Below is a small trained network, with its code and all its weights. Each question gives an input and a target symbol and asks what happens when units are switched off, that is, made to give their printed mean instead of their output.

import numpy as np


def w(rows, s, z=0):
    codes = np.array(rows[::2]) - 128.0
    scale = np.full(codes.shape[1], s)
    scale[-1] = z or s
    return codes * scale


def f(y):
    return y / 2 * (1 + np.tanh(0.7978845608 * (y + 0.044715 * y**3)))


def softmax(a):
    e = np.exp(a - a.max(-1, keepdims=True))
    return e / e.sum(-1, keepdims=True)


def log_softmax(a):
    a = a - a.max(-1, keepdims=True)
    return a - np.log(np.exp(a).sum(-1, keepdims=True))


def net(x, mask):
    ids = ['ΛΦζθμσ'.index(c) for c in x.split()]
    T = len(ids)
    res = E[ids] + P[:T]
    r = res
    for j in range(2):
        rows = slice(2 * j, 2 * j + 2)
        q, k, v = (r @ M[0][rows].T for M in (Q, K, V))
        z = softmax(np.where(np.tri(T) > 0, q @ k.T / 2**0.5, -1e9)) @ v
        o = O[0][rows]
        res = res + np.where(mask[j], z, o[:, -1]) @ o[:, :-1]
    y = f(res @ A[0][:, :-1].T + A[0][:, -1])
    res = res + np.where(mask[2:26], y, B[0][:, -1]) @ B[0][:, :-1]
    return log_softmax(res[-1] @ U[:, :-1].T + U[:, -1])


Q, K, V, O, A, B = {}, {}, {}, {}, {}, {}
E = w([
[178,198,186],'Λ',
[49,26,172],'Φ',
[70,109,72],'ζ',
[179,196,190],'θ',
[173,242,152],'μ',
[248,46,83],'σ',
],0.013)
P = w([
[36,86,78],'0',
[119,125,153],'1',
[110,159,187],'2',
[118,142,210],'3',
[102,168,183],'4',
[111,100,244],'5',
[92,225,130],'6',
[122,33,255],'7',
[99,169,194],'8',
],0.0064)
Q[0] = w([
[125,90,119],'head 1',
[5,92,117],'head 1',
[92,50,66],'head 2',
[174,127,67],'head 2',
],0.014)
K[0] = w([
[87,152,107],'head 1',
[157,148,84],'head 1',
[117,3,107],'head 2',
[131,123,62],'head 2',
],0.019)
V[0] = w([
[182,195,85],'head 1',
[4,224,111],'head 1',
[58,55,219],'head 2',
[175,154,197],'head 2',
],0.014)
O[0] = w([
[77,107,254,117],'head 1',
[150,222,145,146],'head 1',
[114,132,68,89],'head 2',
[164,96,37,253],'head 2',
],0.013,0.005)
A[0] = w([
[189,106,141,107],'neuron 1',
[228,139,61,62],'neuron 2',
[133,176,123,134],'neuron 3',
[105,100,163,255],'neuron 4',
[107,167,128,99],'neuron 5',
[97,100,106,81],'neuron 6',
[159,140,98,118],'neuron 7',
[54,106,135,99],'neuron 8',
[123,126,41,126],'neuron 9',
[61,128,68,77],'neuron 10',
[149,101,152,130],'neuron 11',
[50,121,176,113],'neuron 12',
[70,120,129,114],'neuron 13',
[213,207,181,118],'neuron 14',
[75,162,117,105],'neuron 15',
[181,124,72,105],'neuron 16',
[132,84,185,171],'neuron 17',
[123,118,254,103],'neuron 18',
[182,40,119,169],'neuron 19',
[146,154,138,94],'neuron 20',
[143,124,63,116],'neuron 21',
[64,115,119,125],'neuron 22',
[175,101,86,86],'neuron 23',
[157,146,182,134],'neuron 24',
],0.012,0.0069)
B[0] = w([
[106,212,193,168],'neuron 1',
[135,154,187,249],'neuron 2',
[177,79,48,162],'neuron 3',
[110,143,3,194],'neuron 4',
[244,26,167,133],'neuron 5',
[148,165,204,133],'neuron 6',
[106,135,122,172],'neuron 7',
[189,93,187,154],'neuron 8',
[108,79,190,201],'neuron 9',
[158,126,245,149],'neuron 10',
[117,241,135,143],'neuron 11',
[203,125,149,164],'neuron 12',
[199,204,128,144],'neuron 13',
[117,138,119,243],'neuron 14',
[186,137,107,138],'neuron 15',
[137,123,161,206],'neuron 16',
[98,230,119,179],'neuron 17',
[84,86,171,204],'neuron 18',
[115,95,101,206],'neuron 19',
[134,133,133,139],'neuron 20',
[42,82,201,188],'neuron 21',
[155,176,159,149],'neuron 22',
[98,103,168,184],'neuron 23',
[46,148,142,172],'neuron 24',
],0.0057,0.012)
U = w([
[109,121,104,101],'Λ',
[111,122,110,119],'Φ',
[75,74,72,254],'ζ',
[195,51,179,62],'θ',
[254,137,150,125],'μ',
[28,158,172,112],'σ',
],0.0091,0.0047)

Each question gives the input, a string of symbols that net reads in full, and the target symbol t.
The units are the heads (2 rows each of Q, K, V and O) and the neurons (one row each of A and B). Each row of codes is followed by its name. A weight is (code - 128) times the scale printed after its matrix; where a second scale follows, it is the last column's (O, A, B and U).
mask holds one flag per unit, heads first, then neurons. A switched-off unit (its flag False) gives its mean, the last column of its rows in O or B, instead of its output. The means were averaged over made-up inputs and are rounded, as every weight is.
A unit's drop is (log p(t) with every unit on - log p(t) with that unit switched off) / (log p(t) with every unit on - log p(t) with every unit switched off).
unit that matters most: the unit with the biggest drop
k most important neurons: the k neurons with the biggest drops, biggest first
heads that matter: for each layer, one digit per head in row order, 1 if its drop is at least 0.15 and else 0, layers parted by /
drop of u: that unit's drop, to one decimal
input θ Λ σ σ θ, target ζ: heads that matter => 11
input ζ ζ σ μ θ Φ Φ, target θ: 2 most important neurons => (neuron 10; neuron 8)
input σ μ Λ μ θ μ Λ μ σ, target σ: heads that matter => 11
input σ μ ζ σ μ, target ζ: heads that matter => 10
input μ μ Φ, target μ: heads that matter => 11
input Φ Φ μ Φ Φ μ, target θ: 2 most important neurons => (neuron 21; neuron 9)
input Λ Φ σ θ, target θ: 2 most important neurons => (neuron 9; neuron 2)
input σ μ Φ, target θ: unit that matters most => neuron 8
input σ Φ μ θ θ ζ μ Φ μ, target θ: heads that matter => 10
input σ ζ μ μ Φ σ Λ, target θ: heads that matter => 11
input Φ μ μ ζ μ μ Λ μ μ, target μ: heads that matter => 10
input ζ μ σ, target σ: heads that matter => 01
input Λ ζ μ σ σ θ, target ζ: heads that matter => 10
input Λ σ Λ, target ζ: heads that matter => 11
input Λ μ σ μ ζ ζ σ Φ Λ, target θ: 2 most important neurons => (neuron 9; neuron 2)
input Λ μ σ σ σ, target ζ: 2 most important neurons => (neuron 19; neuron 2)
input Λ μ Φ θ μ ζ, target μ: drop of neuron 10 => 0.1
input μ μ σ Λ ζ μ μ Φ ζ, target μ: drop of head 1 => 0.7
input ζ Λ σ μ Φ σ σ Φ ζ, target θ: drop of neuron 7 => 0.0
input μ Φ μ μ ζ Φ, target μ: drop of neuron 8 => 0.1
